Here is a tiny trained network, its code and every weight. The questions are about switching its units off for an input and a class, where a switched-off unit gives its printed mean instead of its output.

import numpy as np


def w(rows, s, z=0):
    codes = np.array(rows[::2]) - 128.0
    scale = np.full(codes.shape[1], s)
    scale[-1] = z or s
    return codes * scale


def f(y):
    return np.maximum(y, 0)


def log_softmax(a):
    a = a - a.max(-1, keepdims=True)
    return a - np.log(np.exp(a).sum(-1, keepdims=True))


def net(x, mask):
    res = np.array(x, float).reshape(1, 8) / 4 @ E
    y = f(res @ A[0][:, :-1].T + A[0][:, -1])
    res = res + np.where(mask, y, B[0][:, -1]) @ B[0][:, :-1]
    return log_softmax(res[-1] @ U[:, :-1].T + U[:, -1])


A, B = {}, {}
E = w([
[129,124,127,134,125,135,136,136,131,141,127,123],'x0',
[134,126,126,122,133,132,127,128,134,129,125,125],'x1',
[241,213,9,220,229,107,13,122,151,245,190,196],'x2',
[3,33,29,31,50,50,32,188,240,176,185,218],'x3',
[54,60,106,75,250,28,217,24,65,235,214,51],'x4',
[128,125,123,134,122,134,134,126,134,130,130,122],'x5',
[120,136,128,124,133,123,127,123,126,123,123,129],'x6',
[162,102,49,48,69,222,167,28,36,210,35,225],'x7',
],0.0047)
A[0] = w([
[86,93,137,102,207,59,187,66,79,181,187,60,39],'neuron 0',
[158,107,62,78,102,167,128,49,49,208,71,199,124],'neuron 1',
[115,148,180,193,180,60,85,164,159,110,190,48,115],'neuron 2',
[215,197,156,196,23,226,34,252,211,21,57,215,32],'neuron 3',
[208,192,40,189,189,106,44,94,124,205,176,194,70],'neuron 4',
[227,198,36,193,207,110,36,114,145,236,171,197,43],'neuron 5',
[98,95,116,106,220,47,180,61,87,193,186,75,65],'neuron 6',
[223,195,131,221,212,150,154,81,66,130,103,86,126],'neuron 7',
[120,95,105,50,80,172,165,65,55,164,56,179,167],'neuron 8',
[216,201,188,208,201,187,183,66,59,112,98,66,110],'neuron 9',
[103,107,115,102,207,71,172,69,99,197,188,79,87],'neuron 10',
[166,120,62,101,116,167,133,77,61,167,84,179,69],'neuron 11',
[118,151,188,199,192,47,109,188,177,87,195,42,109],'neuron 12',
[214,181,190,186,187,194,202,78,48,96,89,53,98],'neuron 13',
[184,128,76,98,120,199,141,41,43,211,66,196,111],'neuron 14',
[116,147,178,197,187,45,91,196,183,74,192,58,119],'neuron 15',
[31,45,237,19,22,153,237,116,77,14,69,68,2],'neuron 16',
[101,145,185,183,164,60,89,213,173,72,193,54,139],'neuron 17',
[209,192,48,193,195,116,61,116,111,209,173,183,39],'neuron 18',
[101,78,111,97,204,55,175,66,89,201,193,75,64],'neuron 19',
[35,64,3,58,92,58,38,167,241,189,196,222,197],'neuron 20',
],0.0048,0.0009)
B[0] = w([
[184,196,75,182,82,160,62,64,76,190,59,122,205],'neuron 0',
[178,134,57,71,202,200,203,167,211,81,176,164,195],'neuron 1',
[179,141,86,63,187,194,193,159,192,99,162,183,191],'neuron 2',
[227,213,52,193,29,147,10,33,23,239,13,138,237],'neuron 3',
[31,127,193,196,166,99,138,88,169,55,130,39,204],'neuron 4',
[32,121,217,207,179,84,122,87,172,43,128,22,216],'neuron 5',
[190,208,88,183,75,160,58,71,70,190,53,146,206],'neuron 6',
[54,54,204,93,57,39,110,206,61,176,196,149,200],'neuron 7',
[154,127,77,89,199,196,192,157,202,63,167,148,199],'neuron 8',
[106,41,186,52,47,69,149,210,60,195,202,199,216],'neuron 9',
[182,182,82,183,80,147,63,79,84,187,67,141,197],'neuron 10',
[177,144,77,91,197,186,189,140,175,95,154,168,174],'neuron 11',
[201,141,52,65,206,194,207,154,191,81,177,190,202],'neuron 12',
[79,44,194,55,45,54,147,205,57,177,206,189,216],'neuron 13',
[194,148,58,62,198,203,203,161,211,66,171,182,195],'neuron 14',
[205,148,56,59,182,204,195,158,192,105,157,193,201],'neuron 15',
[18,153,221,235,201,77,119,55,189,35,98,2,252],'neuron 16',
[205,145,59,82,186,203,179,134,184,124,148,187,198],'neuron 17',
[48,135,187,195,179,90,121,82,160,44,136,37,199],'neuron 18',
[187,183,78,176,77,135,59,70,69,191,67,141,205],'neuron 19',
[66,22,227,43,28,24,140,230,29,212,217,199,255],'neuron 20',
],0.0049,0.0092)
U = w([
[70,7,215,13,19,20,145,251,35,221,228,233,101],'0',
[237,170,7,27,244,248,237,162,241,59,169,221,59],'1',
[239,247,33,231,27,165,11,20,26,235,2,146,2],'2',
[5,134,239,236,220,59,148,48,203,12,119,10,114],'3',
],0.0063,0.00069)

Each question gives the input, the list of numbers given to net, and the class t.
The units are the neurons (one row each of A and B). Each row of codes is followed by its name. A weight is (code - 128) times the scale printed after its matrix; where a second scale follows, it is the last column's (A, B and U).
mask holds one flag per neuron, in row order. A switched-off neuron (its flag False) gives its mean, the last column of its row in B, instead of its output. The means were averaged over made-up inputs and are rounded, as every weight is.
A unit's drop is (log p(t) with every unit on - log p(t) with that unit switched off) / (log p(t) with every unit on - log p(t) with every unit switched off).
The circuit of an input: a set's keep is (log p(t) with only the set's units on - log p(t) with every unit switched off) / (log p(t) with every unit on - log p(t) with every unit switched off). Starting from the 12 units with the biggest drops (on a tie, the unit counted first), units are removed one at a time, each time the one whose removal leaves the highest keep (on an exact tie, the one counted first), for as long as the keep stays at least 0.8.
units of the circuit, in order: the units of the circuit, biggest drop first
most important unit: the unit with the biggest drop
top k neurons: the k neurons with the biggest drops, biggest first
drop of u: that unit's drop, to one decimal
input [7,7,3,-6,0,5,-3,8], class 1: most important unit	neuron 14
input [3,3,8,2,8,-7,-8,-7], class 2: top 4 neurons	(neuron 6; neuron 19; neuron 10; neuron 0)
input [-2,-8,8,6,-4,3,-1,6], class 3: units of the circuit, in order	(neuron 5; neuron 4)
input [2,0,-2,-1,2,6,-2,1], class 2: units of the circuit, in order	(neuron 20; neuron 12)
input [0,2,7,0,7,-7,3,-8], class 1: top 2 neurons	(neuron 12; neuron 15)
input [-4,-4,-3,-3,6,4,3,-7], class 1: top 2 neurons	(neuron 12; neuron 3)
input [8,8,7,6,-5,-7,-4,-3], class 3: top 3 neurons	(neuron 5; neuron 4; neuron 18)
input [4,2,3,-6,-6,-7,2,3], class 0: top 3 neurons	(neuron 9; neuron 13; neuron 7)
input [-7,-1,-6,0,-4,-7,-2,6], class 1: top 4 neurons	(neuron 5; neuron 8; neuron 4; neuron 18)
input [-5,2,-4,4,-5,-6,6,2], class 2: top 3 neurons	(neuron 3; neuron 13; neuron 9)
input [8,7,-8,-7,8,2,-1,0], class 2: top 3 neurons	(neuron 0; neuron 6; neuron 20)
input [-3,3,-2,-7,-3,7,0,7], class 0: top 3 neurons	(neuron 13; neuron 9; neuron 7)
input [-6,8,-7,6,-8,-4,0,8], class 1: top 2 neurons	(neuron 8; neuron 1)
input [0,8,-6,6,-8,2,0,-5], class 2: most important unit	neuron 3
input [-5,-3,2,1,8,-8,3,7], class 2: drop of neuron 15	0.4
input [5,8,-1,1,5,5,-5,4], class 2: drop of neuron 16	0.0
input [5,-3,7,4,0,-4,-1,0], class 3: drop of neuron 5	0.1
